Here is a tiny trained network, its code and every weight. The questions are about switching its units off for an input and a target symbol, where a switched-off unit gives its printed mean instead of its output.

import numpy as np


def w(rows, s, z=0):
    codes = np.array(rows[::2]) - 128.0
    scale = np.full(codes.shape[1], s)
    scale[-1] = z or s
    return codes * scale


def f(y):
    return y / 2 * (1 + np.tanh(0.7978845608 * (y + 0.044715 * y**3)))


def softmax(a):
    e = np.exp(a - a.max(-1, keepdims=True))
    return e / e.sum(-1, keepdims=True)


def log_softmax(a):
    a = a - a.max(-1, keepdims=True)
    return a - np.log(np.exp(a).sum(-1, keepdims=True))


def net(x, mask):
    ids = ['ΓΘΛΠΦΩαβδεζημξσψ'.index(c) for c in x.split()]
    T = len(ids)
    res = E[ids] + P[:T]
    u = 0
    for l in range(3):
        r = res
        for j in range(2):
            rows = slice(3 * j, 3 * j + 3)
            q, k, v = (r @ M[l][rows].T for M in (Q, K, V))
            z = softmax(np.where(np.tri(T) > 0, q @ k.T / 3**0.5, -1e9)) @ v
            o = O[l][rows]
            res = res + np.where(mask[u + j], z, o[:, -1]) @ o[:, :-1]
        u += 2
        y = f(res @ A[l][:, :-1].T + A[l][:, -1])
        res = res + np.where(mask[u : u + 4], y, B[l][:, -1]) @ B[l][:, :-1]
        u += 4
    return log_softmax(res[-1] @ U[:, :-1].T + U[:, -1])


Q, K, V, O, A, B = {}, {}, {}, {}, {}, {}
E = w([
[159,95,70,194,46,208],'Γ',
[165,35,158,191,196,90],'Θ',
[83,113,111,85,148,185],'Λ',
[22,70,203,32,32,206],'Π',
[91,195,150,75,199,93],'Φ',
[104,147,224,152,193,13],'Ω',
[9,239,159,10,89,125],'α',
[90,144,57,191,207,133],'β',
[134,27,64,74,183,251],'δ',
[30,22,115,181,150,39],'ε',
[49,160,130,206,42,61],'ζ',
[195,110,213,109,14,176],'η',
[41,161,30,134,96,201],'μ',
[153,75,252,2,153,177],'ξ',
[213,191,123,97,140,197],'σ',
[168,199,162,187,98,85],'ψ',
],0.0091)
P = w([
[164,141,142,255,173,120],'0',
[58,51,88,20,36,92],'1',
[43,73,113,63,39,127],'2',
[47,71,127,68,57,127],'3',
[37,68,134,88,51,117],'4',
[47,81,121,87,66,121],'5',
[52,77,153,94,52,142],'6',
[56,74,148,96,63,133],'7',
[49,60,145,93,58,132],'8',
[43,74,150,103,62,142],'9',
],0.005)
Q[0] = w([
[2,116,106,119,53,174],'L0H0',
[54,176,137,78,87,150],'L0H0',
[126,149,102,107,205,57],'L0H0',
[151,137,153,139,67,171],'L0H1',
[201,190,112,182,152,120],'L0H1',
[65,103,160,133,82,160],'L0H1',
],0.0075)
K[0] = w([
[203,167,168,170,155,140],'L0H0',
[205,102,188,156,156,163],'L0H0',
[109,85,122,72,101,134],'L0H0',
[60,130,110,114,213,114],'L0H1',
[34,2,126,41,82,110],'L0H1',
[156,183,154,131,180,156],'L0H1',
],0.0074)
V[0] = w([
[129,223,140,120,133,36],'L0H0',
[211,150,179,153,138,138],'L0H0',
[78,194,28,126,106,96],'L0H0',
[99,131,194,43,155,120],'L0H1',
[162,3,108,128,146,87],'L0H1',
[84,75,191,141,2,113],'L0H1',
],0.006)
O[0] = w([
[129,196,107,208,88,119,43],'L0H0',
[200,168,104,123,125,107,107],'L0H0',
[81,113,158,209,115,209,71],'L0H0',
[58,245,65,59,61,71,128],'L0H1',
[125,94,78,89,193,96,120],'L0H1',
[113,3,131,82,25,59,252],'L0H1',
],0.0048,0.0025)
A[0] = w([
[4,115,29,75,66,124,253],'L0N0',
[94,225,196,20,89,202,228],'L0N1',
[216,186,112,50,175,178,239],'L0N2',
[75,156,15,224,167,146,87],'L0N3',
],0.0033,0.002)
B[0] = w([
[79,144,120,34,103,140,254],'L0N0',
[145,114,215,58,69,149,206],'L0N1',
[222,153,197,102,114,168,135],'L0N2',
[143,194,1,112,196,135,109],'L0N3',
],0.0063,0.004)
Q[1] = w([
[150,92,93,127,99,141],'L1H0',
[157,128,79,147,140,89],'L1H0',
[51,80,169,113,59,189],'L1H0',
[110,87,136,115,141,185],'L1H1',
[2,47,180,50,18,158],'L1H1',
[53,146,178,83,125,133],'L1H1',
],0.0063)
K[1] = w([
[120,127,94,154,120,118],'L1H0',
[53,188,138,57,126,124],'L1H0',
[254,128,117,236,174,165],'L1H0',
[124,190,137,139,134,91],'L1H1',
[190,244,180,217,163,175],'L1H1',
[161,129,132,233,132,140],'L1H1',
],0.0052)
V[1] = w([
[201,169,129,139,164,76],'L1H0',
[136,118,159,239,188,253],'L1H0',
[87,203,132,80,134,151],'L1H0',
[119,48,148,146,108,164],'L1H1',
[128,100,168,80,217,157],'L1H1',
[106,60,72,18,103,75],'L1H1',
],0.0071)
O[1] = w([
[210,36,153,41,143,69,4],'L1H0',
[118,122,26,41,98,89,96],'L1H0',
[46,117,199,82,154,174,74],'L1H0',
[126,135,86,210,47,157,220],'L1H1',
[97,3,89,101,157,186,117],'L1H1',
[121,114,196,239,173,208,109],'L1H1',
],0.0057,0.0025)
A[1] = w([
[112,216,89,195,176,21,117],'L1N0',
[105,209,147,186,100,180,116],'L1N1',
[180,70,167,71,3,232,2],'L1N2',
[45,119,139,49,183,125,243],'L1N3',
],0.0042,0.0022)
B[1] = w([
[116,179,88,125,165,2,114],'L1N0',
[123,98,114,127,89,126,150],'L1N1',
[69,21,131,149,173,74,252],'L1N2',
[73,78,112,6,140,82,233],'L1N3',
],0.006,0.0042)
Q[2] = w([
[143,143,91,128,129,104],'L2H0',
[96,81,113,143,122,80],'L2H0',
[120,57,126,95,32,62],'L2H0',
[36,60,159,135,21,149],'L2H1',
[1,53,140,123,106,145],'L2H1',
[116,187,115,129,157,166],'L2H1',
],0.008)
K[2] = w([
[119,142,121,112,181,164],'L2H0',
[201,144,121,98,108,142],'L2H0',
[181,129,57,125,143,69],'L2H0',
[210,157,47,114,220,49],'L2H1',
[254,159,52,111,100,56],'L2H1',
[137,57,188,193,121,133],'L2H1',
],0.0071)
V[2] = w([
[228,137,33,109,52,44],'L2H0',
[148,201,148,254,150,120],'L2H0',
[15,185,210,144,81,248],'L2H0',
[138,152,43,88,85,185],'L2H1',
[238,121,165,119,64,222],'L2H1',
[111,71,72,228,194,162],'L2H1',
],0.0052)
O[2] = w([
[63,147,180,204,93,209,183],'L2H0',
[72,81,110,112,62,74,1],'L2H0',
[208,127,25,78,98,52,105],'L2H0',
[103,152,68,99,104,253,159],'L2H1',
[194,50,165,100,59,180,116],'L2H1',
[94,63,81,142,152,110,101],'L2H1',
],0.0068,0.0047)
A[2] = w([
[28,164,208,188,156,253,102],'L2N0',
[179,113,187,111,135,110,105],'L2N1',
[57,57,142,31,74,98,2],'L2N2',
[47,113,177,91,99,154,61],'L2N3',
],0.0052,0.0084)
B[2] = w([
[231,154,57,172,150,63,254],'L2N0',
[79,109,92,83,142,52,129],'L2N1',
[254,166,51,212,153,75,173],'L2N2',
[237,104,46,161,135,32,188],'L2N3',
],0.0057,0.0081)
U = w([
[145,113,85,181,68,186,159],'Γ',
[177,85,142,205,206,126,141],'Θ',
[74,108,129,85,127,167,153],'Λ',
[164,83,82,129,110,80,104],'Π',
[85,173,168,80,154,141,255],'Φ',
[95,151,190,151,164,79,150],'Ω',
[127,182,108,80,82,102,74],'α',
[146,166,65,164,200,130,143],'β',
[107,66,103,102,177,197,49],'δ',
[1,72,135,150,146,106,95],'ε',
[48,159,137,148,45,110,66],'ζ',
[105,78,210,131,44,158,188],'η',
[55,150,82,91,86,180,87],'μ',
[138,72,197,88,172,129,98],'ξ',
[241,163,139,122,130,185,219],'σ',
[179,192,149,182,89,105,127],'ψ',
],0.0074,0.0022)

Each question gives the input, a string of symbols that net reads in full, and the target symbol t.
The units are the heads (3 rows each of Q, K, V and O) and the neurons (one row each of A and B). Each row of codes is followed by its name. A weight is (code - 128) times the scale printed after its matrix; where a second scale follows, it is the last column's (O, A, B and U).
mask holds one flag per unit, layer by layer, with each layer's heads first. A switched-off unit (its flag False) gives its mean, the last column of its rows in O or B, instead of its output. The means were averaged over made-up inputs and are rounded, as every weight is.
A unit's drop is (log p(t) with every unit on - log p(t) with that unit switched off) / (log p(t) with every unit on - log p(t) with every unit switched off).
The circuit of an input: a set's keep is (log p(t) with only the set's units on - log p(t) with every unit switched off) / (log p(t) with every unit on - log p(t) with every unit switched off). Starting from the 12 units with the biggest drops (on a tie, the unit counted first), units are removed one at a time, each time the one whose removal leaves the highest keep (on an exact tie, the one counted first), for as long as the keep stays at least 0.8.
circuit, biggest first: the units of the circuit, biggest drop first
most important unit: the unit with the biggest drop
k most important neurons: the k neurons with the biggest drops, biggest first
k most important neurons of layer l: the k neurons of layer l with the biggest drops, biggest first
heads that matter: for each layer, one digit per head in row order, 1 if its drop is at least 0.15 and else 0, layers parted by /
input Π η Π ζ β Γ, target Π: heads that matter : 01 / 11 / 11
input Π Λ μ ε β ε ξ Π δ, target Π: circuit, biggest first : [L2H0, L1H0, L1H1]
input Θ η Ω η Ω, target Θ: 2 most important neurons : [L2N0, L0N0]
input ξ ξ Π Π ε Λ ξ β Φ, target ξ: heads that matter : 10 / 11 / 11
input Π Π σ Φ Θ Ω σ Ω Θ, target Π: circuit, biggest first : [L2H0, L1H0, L1H1]
input ε Γ β ξ α Λ, target ε: most important unit : L2H1
input Γ σ Γ μ ζ, target Γ: heads that matter : 01 / 11 / 11
input Π Γ Π β Π β, target Π: circuit, biggest first : [L2H0, L1H1, L1H0]
input ζ Φ Γ ζ, target ζ: heads that matter : 10 / 01 / 10
input Π μ σ, target Π: circuit, biggest first : [L2H0, L1H0, L1H1, L0H1]
input Π Γ ε β ξ ξ Θ Γ, target Π: circuit, biggest first : [L2H0, L1H1, L1H0]
input Θ σ Γ α ξ Γ Λ Γ Π, target Θ: 3 most important neurons : [L2N2, L2N0, L2N3]
input β η β, target β: 3 most important neurons : [L2N0, L0N3, L0N1]
input Γ Γ σ, target Γ: most important unit : L1H0
input α Θ α, target α: 3 most important neurons : [L2N2, L0N0, L1N3]
input Π Π Π μ Π σ, target Π: circuit, biggest first : [L2H0, L1H1, L1H0, L0H1]
input η Π σ ξ ξ Φ Φ η, target η: 2 most important neurons of layer 2 : [L2N0, L2N2]
input σ η Π α Π ζ σ ξ Γ ψ, target σ: heads that matter : 00 / 11 / 11
input Θ Θ β μ η, target Θ: 2 most important neurons : [L2N0, L0N0]
input η ξ Γ η σ ξ ε ζ, target η: most important unit : L2H1
input Π η Π Π, target Π: 2 most important neurons of layer 1 : [L1N2, L1N3]
input Θ Π Λ ζ σ Λ η α ε, target Θ: heads that matter : 11 / 11 / 10
input Π ζ Ω ε Θ σ δ, target Π: 2 most important neurons : [L0N0, L1N3]
input Θ Λ Π Π ξ, target Θ: 3 most important neurons of layer 2 : [L2N0, L2N3, L2N2]
input ε Φ Π ε ψ ζ, target ε: 2 most important neurons of layer 2 : [L2N0, L2N2]
input ε μ σ ζ Γ ξ ζ ξ ε, target ε: 2 most important neurons : [L2N0, L0N1]
input ζ η ε, target ζ: most important unit : L1H1
input ψ Γ η ψ, target ψ: 3 most important neurons : [L2N0, L0N0, L1N0]
input Γ α μ ψ α μ η, target Γ: 2 most important neurons of layer 2 : [L2N0, L2N3]
